Below are the code and all the weights of a small trained network. Each question names an input and a class and asks about switching units off, where a switched-off unit gives its printed mean instead of its output.

import numpy as np


def w(rows, s, z=0):
    codes = np.array(rows[::2]) - 128.0
    scale = np.full(codes.shape[1], s)
    scale[-1] = z or s
    return codes * scale


def f(y):
    return y / 2 * (1 + np.tanh(0.7978845608 * (y + 0.044715 * y**3)))


def log_softmax(a):
    a = a - a.max(-1, keepdims=True)
    return a - np.log(np.exp(a).sum(-1, keepdims=True))


def net(x, mask):
    res = np.array(x, float).reshape(1, 2) / 4 @ E
    y = f(res @ A[0][:, :-1].T + A[0][:, -1])
    res = res + np.where(mask, y, B[0][:, -1]) @ B[0][:, :-1]
    return log_softmax(res[-1] @ U[:, :-1].T + U[:, -1])


A, B = {}, {}
E = w([
[45,60,127,130,190,154,127,227],'x0',
[83,103,126,133,7,139,199,104],'x1',
],0.013)
A[0] = w([
[158,182,166,189,119,120,88,37,41],'neuron 0',
[156,218,129,76,242,114,84,139,72],'neuron 1',
[71,57,121,116,9,161,219,88,81],'neuron 2',
[37,42,199,111,133,187,141,250,11],'neuron 3',
[155,184,138,125,71,71,118,53,52],'neuron 4',
[54,53,103,169,138,178,148,222,27],'neuron 5',
[66,60,129,122,32,161,207,95,43],'neuron 6',
[112,30,125,92,160,202,135,130,249],'neuron 7',
[210,151,153,119,57,80,137,55,47],'neuron 8',
[111,108,170,184,38,206,206,95,214],'neuron 9',
[177,148,204,157,167,53,73,106,88],'neuron 10',
[200,222,140,145,111,46,86,35,199],'neuron 11',
[154,139,120,133,228,131,69,133,82],'neuron 12',
[62,34,95,131,203,180,104,242,114],'neuron 13',
[138,104,185,152,142,132,103,127,253],'neuron 14',
[159,138,202,142,213,53,81,152,224],'neuron 15',
[193,106,54,170,202,72,71,174,101],'neuron 16',
],0.011,0.015)
B[0] = w([
[173,122,218,65,220,232,98,164,159],'neuron 0',
[70,179,231,205,119,210,199,74,190],'neuron 1',
[64,164,189,208,86,167,255,84,209],'neuron 2',
[197,101,223,48,224,244,117,137,202],'neuron 3',
[214,104,214,54,223,229,106,144,170],'neuron 4',
[194,91,229,69,161,242,120,94,187],'neuron 5',
[38,164,232,221,110,225,233,78,184],'neuron 6',
[231,64,41,146,68,52,101,170,241],'neuron 7',
[191,42,205,30,193,234,122,183,179],'neuron 8',
[122,157,113,208,65,81,196,125,231],'neuron 9',
[95,164,220,150,164,225,201,77,163],'neuron 10',
[202,31,84,81,127,91,109,163,249],'neuron 11',
[61,171,217,208,89,233,208,50,182],'neuron 12',
[221,54,158,70,149,161,127,172,251],'neuron 13',
[177,80,51,184,78,64,144,191,226],'neuron 14',
[91,114,124,201,59,85,191,138,242],'neuron 15',
[69,193,179,176,102,206,202,52,185],'neuron 16',
],0.016,0.019)
U = w([
[75,144,173,189,116,184,180,94,61],'0',
[189,87,161,56,175,181,122,144,78],'1',
[151,106,80,167,79,70,138,140,222],'2',
[47,210,176,35,209,179,34,33,5],'3',
[27,229,30,37,213,183,28,221,5],'4',
[53,209,24,25,230,38,48,60,5],'5',
[37,230,46,3,211,39,24,90,5],'6',
[2,223,45,36,229,170,24,201,5],'7',
],0.028,0.022)

Each question gives the input, the list of numbers given to net, and the class t.
The units are the neurons (one row each of A and B). Each row of codes is followed by its name. A weight is (code - 128) times the scale printed after its matrix; where a second scale follows, it is the last column's (A, B and U).
mask holds one flag per neuron, in row order. A switched-off neuron (its flag False) gives its mean, the last column of its row in B, instead of its output. The means were averaged over made-up inputs and are rounded, as every weight is.
A unit's drop is (log p(t) with every unit on - log p(t) with that unit switched off) / (log p(t) with every unit on - log p(t) with every unit switched off).
unit that matters most: the unit with the biggest drop
k most important neurons: the k neurons with the biggest drops, biggest first
drop when u is switched off: that unit's drop, to one decimal
input [2,-4], class 0: 4 most important neurons => neuron 11; neuron 12; neuron 16; neuron 1
input [-3,1], class 2: 2 most important neurons => neuron 3; neuron 13
input [-3,-1], class 2: unit that matters most => neuron 3
input [-7,-7], class 0: 2 most important neurons => neuron 1; neuron 13
input [4,-4], class 0: 3 most important neurons => neuron 11; neuron 12; neuron 15
input [-6,5], class 1: 4 most important neurons => neuron 8; neuron 4; neuron 11; neuron 15
input [3,-4], class 0: 2 most important neurons => neuron 11; neuron 12
input [3,1], class 2: 2 most important neurons => neuron 8; neuron 4
input [-1,-3], class 2: 2 most important neurons => neuron 6; neuron 2
input [-3,0], class 2: 3 most important neurons => neuron 3; neuron 13; neuron 5
input [8,6], class 1: drop when neuron 3 is switched off => 0.7
input [-5,-8], class 0: drop when neuron 11 is switched off => 0.0
input [7,-8], class 0: drop when neuron 12 is switched off => 0.8
